Below is a small trained network, with its code and all its weights. Each question gives an input and a class and asks what happens when units are switched off, that is, made to give their printed mean instead of their output.

import numpy as np


def w(rows, s, z=0):
    codes = np.array(rows[::2]) - 128.0
    scale = np.full(codes.shape[1], s)
    scale[-1] = z or s
    return codes * scale


def f(y):
    return np.maximum(y, 0)


def log_softmax(a):
    a = a - a.max(-1, keepdims=True)
    return a - np.log(np.exp(a).sum(-1, keepdims=True))


def net(x, mask):
    res = np.array(x, float).reshape(1, 6) / 4 @ E
    y = f(res @ A[0][:, :-1].T + A[0][:, -1])
    res = res + np.where(mask, y, B[0][:, -1]) @ B[0][:, :-1]
    return log_softmax(res[-1] @ U[:, :-1].T + U[:, -1])


A, B = {}, {}
E = w([
[203,155,167,172,120,203,255,145,125,72,39],'x0',
[155,240,104,172,114,21,136,245,170,157,111],'x1',
[132,112,251,68,88,160,136,158,134,202,97],'x2',
[134,135,165,84,172,75,123,59,144,119,53],'x3',
[78,226,38,157,129,170,126,57,190,143,122],'x4',
[59,24,189,202,36,147,89,164,137,131,122],'x5',
],0.0096)
A[0] = w([
[75,189,5,180,134,153,125,92,238,142,162,170],'neuron 0',
[143,67,225,113,88,138,124,124,151,155,142,169],'neuron 1',
[138,156,120,56,162,124,109,102,157,151,142,70],'neuron 2',
[192,159,163,171,164,148,157,139,145,99,87,254],'neuron 3',
[115,104,138,91,116,93,137,202,156,196,132,158],'neuron 4',
[104,56,116,112,201,141,112,63,115,55,140,237],'neuron 5',
[83,106,192,95,95,188,139,104,98,115,135,41],'neuron 6',
[160,111,134,93,187,152,146,112,115,137,151,175],'neuron 7',
[145,76,134,97,84,207,187,106,86,106,138,114],'neuron 8',
[105,119,120,76,147,163,89,109,139,155,158,49],'neuron 9',
[215,174,84,145,138,64,163,111,166,115,165,62],'neuron 10',
[133,136,134,118,135,76,130,166,145,177,156,56],'neuron 11',
[100,75,103,139,96,135,98,156,76,154,199,84],'neuron 12',
[203,146,142,177,139,122,221,188,138,107,94,175],'neuron 13',
[73,67,188,118,46,151,115,93,148,147,121,151],'neuron 14',
[136,89,154,137,124,220,167,105,47,115,127,146],'neuron 15',
[102,93,131,137,116,160,69,179,42,131,199,174],'neuron 16',
[111,110,93,64,125,161,85,109,107,162,99,169],'neuron 17',
[140,108,103,77,215,83,111,98,144,150,128,122],'neuron 18',
[112,70,72,110,98,151,71,187,111,136,165,105],'neuron 19',
[57,78,161,124,75,145,79,106,182,155,108,103],'neuron 20',
[170,124,175,219,99,154,153,178,140,68,99,76],'neuron 21',
[108,174,112,161,126,144,123,170,153,85,132,213],'neuron 22',
[121,142,146,137,85,120,157,148,130,53,112,50],'neuron 23',
],0.011,0.0023)
B[0] = w([
[43,233,130,202,113,204,73,191,125,64,23,253],'neuron 0',
[47,231,134,155,90,208,116,181,64,78,5,204],'neuron 1',
[163,151,153,109,100,106,201,90,148,174,173,177],'neuron 2',
[140,114,96,151,152,89,153,180,134,161,118,201],'neuron 3',
[70,149,154,110,64,120,65,165,61,71,136,177],'neuron 4',
[140,92,125,25,68,107,125,70,71,121,174,214],'neuron 5',
[106,136,89,112,130,163,172,135,120,114,70,191],'neuron 6',
[135,101,109,92,182,101,154,119,152,206,156,167],'neuron 7',
[175,134,37,99,109,180,237,110,130,186,128,201],'neuron 8',
[164,104,130,158,176,123,170,141,192,157,139,174],'neuron 9',
[67,193,138,138,133,157,150,149,154,114,53,202],'neuron 10',
[89,158,158,58,122,149,104,107,57,99,147,165],'neuron 11',
[115,101,116,194,127,64,57,96,66,190,99,191],'neuron 12',
[155,86,82,172,207,41,173,139,223,205,99,220],'neuron 13',
[65,173,124,138,68,207,82,154,73,41,106,213],'neuron 14',
[121,63,25,15,111,177,242,66,102,124,140,206],'neuron 15',
[154,73,86,122,145,125,25,100,59,124,106,197],'neuron 16',
[118,136,125,153,118,75,170,169,179,178,164,176],'neuron 17',
[138,175,149,97,143,118,195,88,121,134,199,190],'neuron 18',
[125,125,104,169,131,79,62,131,79,111,109,187],'neuron 19',
[80,255,200,115,94,114,135,143,139,104,136,202],'neuron 20',
[168,147,135,93,137,93,190,119,207,150,105,202],'neuron 21',
[141,109,91,150,117,109,109,173,127,162,106,176],'neuron 22',
[145,131,99,103,166,105,181,125,177,145,83,159],'neuron 23',
],0.0083,0.018)
U = w([
[207,127,152,128,193,32,204,105,198,183,184,160],'0',
[153,44,119,105,113,66,72,66,50,133,240,66],'1',
[192,88,200,191,190,207,91,120,163,114,129,4],'2',
[68,190,157,120,86,179,148,122,108,99,131,206],'3',
[162,103,50,162,155,164,184,127,147,147,86,102],'4',
[99,177,157,254,146,111,31,192,118,118,73,193],'5',
],0.0093,0.0017)

Each question gives the input, the list of numbers given to net, and the class t.
The units are the neurons (one row each of A and B). Each row of codes is followed by its name. A weight is (code - 128) times the scale printed after its matrix; where a second scale follows, it is the last column's (A, B and U).
mask holds one flag per neuron, in row order. A switched-off neuron (its flag False) gives its mean, the last column of its row in B, instead of its output. The means were averaged over made-up inputs and are rounded, as every weight is.
A unit's drop is (log p(t) with every unit on - log p(t) with that unit switched off) / (log p(t) with every unit on - log p(t) with every unit switched off).
The circuit of an input: a set's keep is (log p(t) with only the set's units on - log p(t) with every unit switched off) / (log p(t) with every unit on - log p(t) with every unit switched off). Starting from the 12 units with the biggest drops (on a tie, the unit counted first), units are removed one at a time, each time the one whose removal leaves the highest keep (on an exact tie, the one counted first), for as long as the keep stays at least 0.8.
circuit, biggest first: the units of the circuit, biggest drop first
top k neurons: the k neurons with the biggest drops, biggest first
drop of u: that unit's drop, to one decimal
input [-3,-7,-7,2,-2,-6], class 1: circuit, biggest first	(neuron 5)
input [5,4,-8,2,0,-7], class 5: top 3 neurons	(neuron 0; neuron 15; neuron 10)
input [6,-1,2,5,-2,-3], class 0: circuit, biggest first	(neuron 0; neuron 14)
input [1,-6,-5,5,0,3], class 1: circuit, biggest first	(neuron 0; neuron 5)
input [-3,-2,-1,2,-2,7], class 5: top 3 neurons	(neuron 12; neuron 19; neuron 16)
input [-2,-6,-4,5,-1,3], class 1: top 3 neurons	(neuron 0; neuron 5; neuron 10)
input [-6,-4,-8,6,-6,-7], class 1: top 4 neurons	(neuron 5; neuron 13; neuron 21; neuron 8)
input [-7,3,-4,3,6,-6], class 5: top 4 neurons	(neuron 0; neuron 15; neuron 8; neuron 5)
input [-8,-2,-2,-5,-4,3], class 5: top 3 neurons	(neuron 15; neuron 20; neuron 1)
input [-2,2,-6,5,-6,-1], class 1: top 2 neurons	(neuron 0; neuron 13)
input [4,6,7,0,6,-2], class 5: top 2 neurons	(neuron 15; neuron 8)
input [3,6,-4,6,3,-1], class 5: top 2 neurons	(neuron 0; neuron 15)
input [2,-8,1,-6,4,2], class 4: top 3 neurons	(neuron 8; neuron 15; neuron 4)
input [-3,7,-3,2,7,-7], class 5: circuit, biggest first	(neuron 0)
input [8,-2,7,3,-2,5], class 4: top 2 neurons	(neuron 13; neuron 8)
input [-7,6,-1,7,1,1], class 3: drop of neuron 12	0.4
input [3,-5,-6,6,6,-8], class 3: drop of neuron 0	2.8
input [0,-3,-8,-5,-1,-3], class 5: drop of neuron 3	-0.1
